Below are the code and all the weights of a small trained network. Each question names an input and a class and asks about switching units off, where a switched-off unit gives its printed mean instead of its output.

import numpy as np


def w(rows, s, z=0):
    codes = np.array(rows[::2]) - 128.0
    scale = np.full(codes.shape[1], s)
    scale[-1] = z or s
    return codes * scale


def f(y):
    return y / 2 * (1 + np.tanh(0.7978845608 * (y + 0.044715 * y**3)))


def log_softmax(a):
    a = a - a.max(-1, keepdims=True)
    return a - np.log(np.exp(a).sum(-1, keepdims=True))


def net(x, mask):
    res = np.array(x, float).reshape(1, 2) / 4 @ E
    y = f(res @ A[0][:, :-1].T + A[0][:, -1])
    res = res + np.where(mask, y, B[0][:, -1]) @ B[0][:, :-1]
    return log_softmax(res[-1] @ U[:, :-1].T + U[:, -1])


A, B = {}, {}
E = w([
[165,92,245,169,123,221,24,172,117],'x0',
[69,58,139,184,161,74,154,209,147],'x1',
],0.013)
A[0] = w([
[125,128,141,191,158,119,87,184,150,137],'neuron 1',
[93,165,20,125,138,83,162,110,134,183],'neuron 2',
[163,137,74,128,97,144,133,195,150,180],'neuron 3',
[147,145,143,135,100,140,81,105,112,112],'neuron 4',
[110,134,125,140,123,111,119,187,111,128],'neuron 5',
[62,69,112,192,185,77,149,228,153,206],'neuron 6',
[145,132,220,149,155,122,82,133,151,162],'neuron 7',
[157,130,137,134,173,155,169,122,122,147],'neuron 8',
[174,197,101,96,122,154,109,10,121,191],'neuron 9',
[147,149,136,87,86,187,189,137,137,105],'neuron 10',
[163,185,114,85,83,141,103,18,100,193],'neuron 11',
[122,79,164,184,102,127,120,198,120,158],'neuron 12',
[136,78,186,200,154,163,77,212,119,254],'neuron 13',
],0.012,0.0064)
B[0] = w([
[133,127,132,158,172,137,156,152,92,176],'neuron 1',
[95,97,36,136,63,136,149,97,180,237],'neuron 2',
[72,146,140,104,99,136,95,131,166,141],'neuron 3',
[164,102,107,115,102,149,145,135,116,165],'neuron 4',
[131,113,134,132,155,111,144,128,111,149],'neuron 5',
[26,80,170,114,159,63,154,182,160,252],'neuron 6',
[157,163,131,105,77,136,148,170,88,198],'neuron 7',
[130,138,124,124,132,144,129,137,158,132],'neuron 8',
[142,121,108,45,178,130,79,50,150,239],'neuron 9',
[159,118,129,127,167,110,117,96,104,151],'neuron 10',
[163,136,116,48,162,128,95,54,148,237],'neuron 11',
[96,150,146,168,191,141,102,114,93,194],'neuron 12',
[69,171,196,172,77,253,104,145,169,253],'neuron 13',
],0.02,0.019)
U = w([
[50,162,218,134,242,117,123,184,152,214],'0',
[167,125,119,188,205,119,164,155,78,3],'1',
[175,115,148,181,188,81,127,134,82,3],'2',
[116,187,135,180,109,172,133,157,107,149],'3',
[115,179,140,131,201,99,161,159,94,7],'4',
[184,133,65,12,148,107,116,46,179,203],'5',
[160,168,192,36,114,153,93,117,171,73],'6',
[78,105,98,130,85,79,175,178,192,217],'7',
],0.011,0.0026)

Each question gives the input, the list of numbers given to net, and the class t.
The units are the neurons (one row each of A and B). Each row of codes is followed by its name. A weight is (code - 128) times the scale printed after its matrix; where a second scale follows, it is the last column's (A, B and U).
mask holds one flag per neuron, in row order. A switched-off neuron (its flag False) gives its mean, the last column of its row in B, instead of its output. The means were averaged over made-up inputs and are rounded, as every weight is.
A unit's drop is (log p(t) with every unit on - log p(t) with that unit switched off) / (log p(t) with every unit on - log p(t) with every unit switched off).
The circuit of an input: a set's keep is (log p(t) with only the set's units on - log p(t) with every unit switched off) / (log p(t) with every unit on - log p(t) with every unit switched off). Starting from the 12 units with the biggest drops (on a tie, the unit counted first), units are removed one at a time, each time the one whose removal leaves the highest keep (on an exact tie, the one counted first), for as long as the keep stays at least 0.8.
circuit, biggest first: the units of the circuit, biggest drop first
unit that matters most: the unit with the biggest drop
k most important neurons: the k neurons with the biggest drops, biggest first
drop when u is switched off: that unit's drop, to one decimal
input [-5,8], class 7: circuit, biggest first -> (neuron 2)
input [1,0], class 3: circuit, biggest first -> (neuron 6; neuron 9)
input [7,-8], class 5: 2 most important neurons -> (neuron 9; neuron 11)
input [2,0], class 3: 3 most important neurons -> (neuron 6; neuron 9; neuron 11)
input [3,-1], class 3: 3 most important neurons -> (neuron 6; neuron 9; neuron 11)
input [-3,6], class 7: 2 most important neurons -> (neuron 2; neuron 13)
input [-1,1], class 7: 2 most important neurons -> (neuron 9; neuron 11)
input [7,-3], class 3: 2 most important neurons -> (neuron 13; neuron 9)
input [-7,1], class 7: 2 most important neurons -> (neuron 11; neuron 9)
input [4,1], class 3: 4 most important neurons -> (neuron 6; neuron 9; neuron 7; neuron 13)
input [6,-7], class 5: drop when neuron 9 is switched off -> 0.8
input [5,-6], class 5: drop when neuron 9 is switched off -> 0.5
input [2,-3], class 5: drop when neuron 11 is switched off -> 0.0
input [4,0], class 3: unit that matters most -> neuron 6
input [-4,1], class 7: drop when neuron 11 is switched off -> 0.4
